Below are the code and all the weights of a small trained network. Each question names an input and a class and asks about switching units off, where a switched-off unit gives its printed mean instead of its output.

import numpy as np


def w(rows, s, z=0):
    codes = np.array(rows[::2]) - 128.0
    scale = np.full(codes.shape[1], s)
    scale[-1] = z or s
    return codes * scale


def f(y):
    return y / 2 * (1 + np.tanh(0.7978845608 * (y + 0.044715 * y**3)))


def log_softmax(a):
    a = a - a.max(-1, keepdims=True)
    return a - np.log(np.exp(a).sum(-1, keepdims=True))


def net(x, mask):
    res = np.array(x, float).reshape(1, 4) / 4 @ E
    y = f(res @ A[0][:, :-1].T + A[0][:, -1])
    res = res + np.where(mask, y, B[0][:, -1]) @ B[0][:, :-1]
    return log_softmax(res[-1] @ U[:, :-1].T + U[:, -1])


A, B = {}, {}
E = w([
[168,110,254],'x0',
[196,205,143],'x1',
[130,129,130],'x2',
[19,179,135],'x3',
],0.0089)
A[0] = w([
[176,146,124,166],'N0',
[180,241,115,103],'N1',
[103,101,189,128],'N2',
[175,104,89,165],'N3',
[204,134,152,140],'N4',
[109,183,23,247],'N5',
[182,170,114,138],'N6',
[82,158,138,136],'N7',
[249,88,148,162],'N8',
[121,131,184,115],'N9',
[198,102,47,255],'N10',
[101,154,94,133],'N11',
[162,217,127,139],'N12',
[75,188,151,106],'N13',
[128,118,160,74],'N14',
[141,155,176,111],'N15',
[101,137,216,105],'N16',
[164,157,193,146],'N17',
[125,59,200,129],'N18',
[91,34,128,157],'N19',
[64,209,162,90],'N20',
[112,147,200,105],'N21',
[66,194,99,136],'N22',
[166,245,163,130],'N23',
[175,43,199,205],'N24',
[47,171,159,122],'N25',
[154,65,36,168],'N26',
],0.012,0.0039)
B[0] = w([
[94,101,166,164],'N0',
[17,96,98,196],'N1',
[96,119,75,176],'N2',
[157,111,190,170],'N3',
[118,137,142,195],'N4',
[107,198,143,254],'N5',
[71,99,159,167],'N6',
[180,128,200,161],'N7',
[133,168,164,250],'N8',
[122,140,63,162],'N9',
[150,189,191,226],'N10',
[129,224,107,160],'N11',
[62,101,163,180],'N12',
[192,62,197,172],'N13',
[117,127,85,133],'N14',
[127,168,88,159],'N15',
[158,231,60,192],'N16',
[87,158,123,195],'N17',
[94,207,113,206],'N18',
[25,125,184,194],'N19',
[185,104,215,188],'N20',
[139,204,67,175],'N21',
[152,198,155,199],'N22',
[50,103,131,202],'N23',
[104,184,158,251],'N24',
[172,165,255,196],'N25',
[109,182,159,205],'N26',
],0.0066,0.0082)
U = w([
[124,136,130,254],'0',
[191,121,191,168],'1',
[9,81,131,96],'2',
[154,224,32,76],'3',
[214,101,124,132],'4',
[249,63,40,32],'5',
[164,26,61,23],'6',
[224,31,85,21],'7',
],0.013,0.0087)

Each question gives the input, the list of numbers given to net, and the class t.
The units are the neurons (one row each of A and B). Each row of codes is followed by its name. A weight is (code - 128) times the scale printed after its matrix; where a second scale follows, it is the last column's (A, B and U).
mask holds one flag per neuron, in row order. A switched-off neuron (its flag False) gives its mean, the last column of its row in B, instead of its output. The means were averaged over made-up inputs and are rounded, as every weight is.
A unit's drop is (log p(t) with every unit on - log p(t) with that unit switched off) / (log p(t) with every unit on - log p(t) with every unit switched off).
The circuit of an input: a set's keep is (log p(t) with only the set's units on - log p(t) with every unit switched off) / (log p(t) with every unit on - log p(t) with every unit switched off). Starting from the 12 units with the biggest drops (on a tie, the unit counted first), units are removed one at a time, each time the one whose removal leaves the highest keep (on an exact tie, the one counted first), for as long as the keep stays at least 0.8.
circuit, biggest first: the units of the circuit, biggest drop first
most important unit: the unit with the biggest drop
top k neurons: the k neurons with the biggest drops, biggest first
drop when u is switched off: that unit's drop, to one decimal
input [4,-2,2,7], class 1: circuit, biggest first -> (N25, N20)
input [6,-5,-8,-8], class 0: circuit, biggest first -> (N18, N25)
input [7,8,1,6], class 2: circuit, biggest first -> (N23)
input [-2,7,5,4], class 2: circuit, biggest first -> (N1, N23)
input [4,2,-3,3], class 3: circuit, biggest first -> (N16, N21)
input [-2,8,0,3], class 2: circuit, biggest first -> (N1, N23)
input [-5,-1,0,-8], class 1: circuit, biggest first -> (N10, N3)
input [8,-3,0,6], class 3: circuit, biggest first -> (N16, N21)
input [-7,-5,5,4], class 3: top 3 neurons -> (N11, N5, N22)
input [-1,6,5,4], class 2: top 3 neurons -> (N1, N23, N12)
input [7,2,0,3], class 3: top 2 neurons -> (N16, N21)
input [5,7,-6,-5], class 2: drop when N1 is switched off -> 0.2
input [8,4,2,-2], class 3: drop when N23 is switched off -> 0.0
input [4,3,-2,-2], class 3: drop when N20 is switched off -> 0.2
input [-2,-6,4,7], class 1: most important unit -> N25
input [8,-5,-3,2], class 3: drop when N21 is switched off -> 0.1
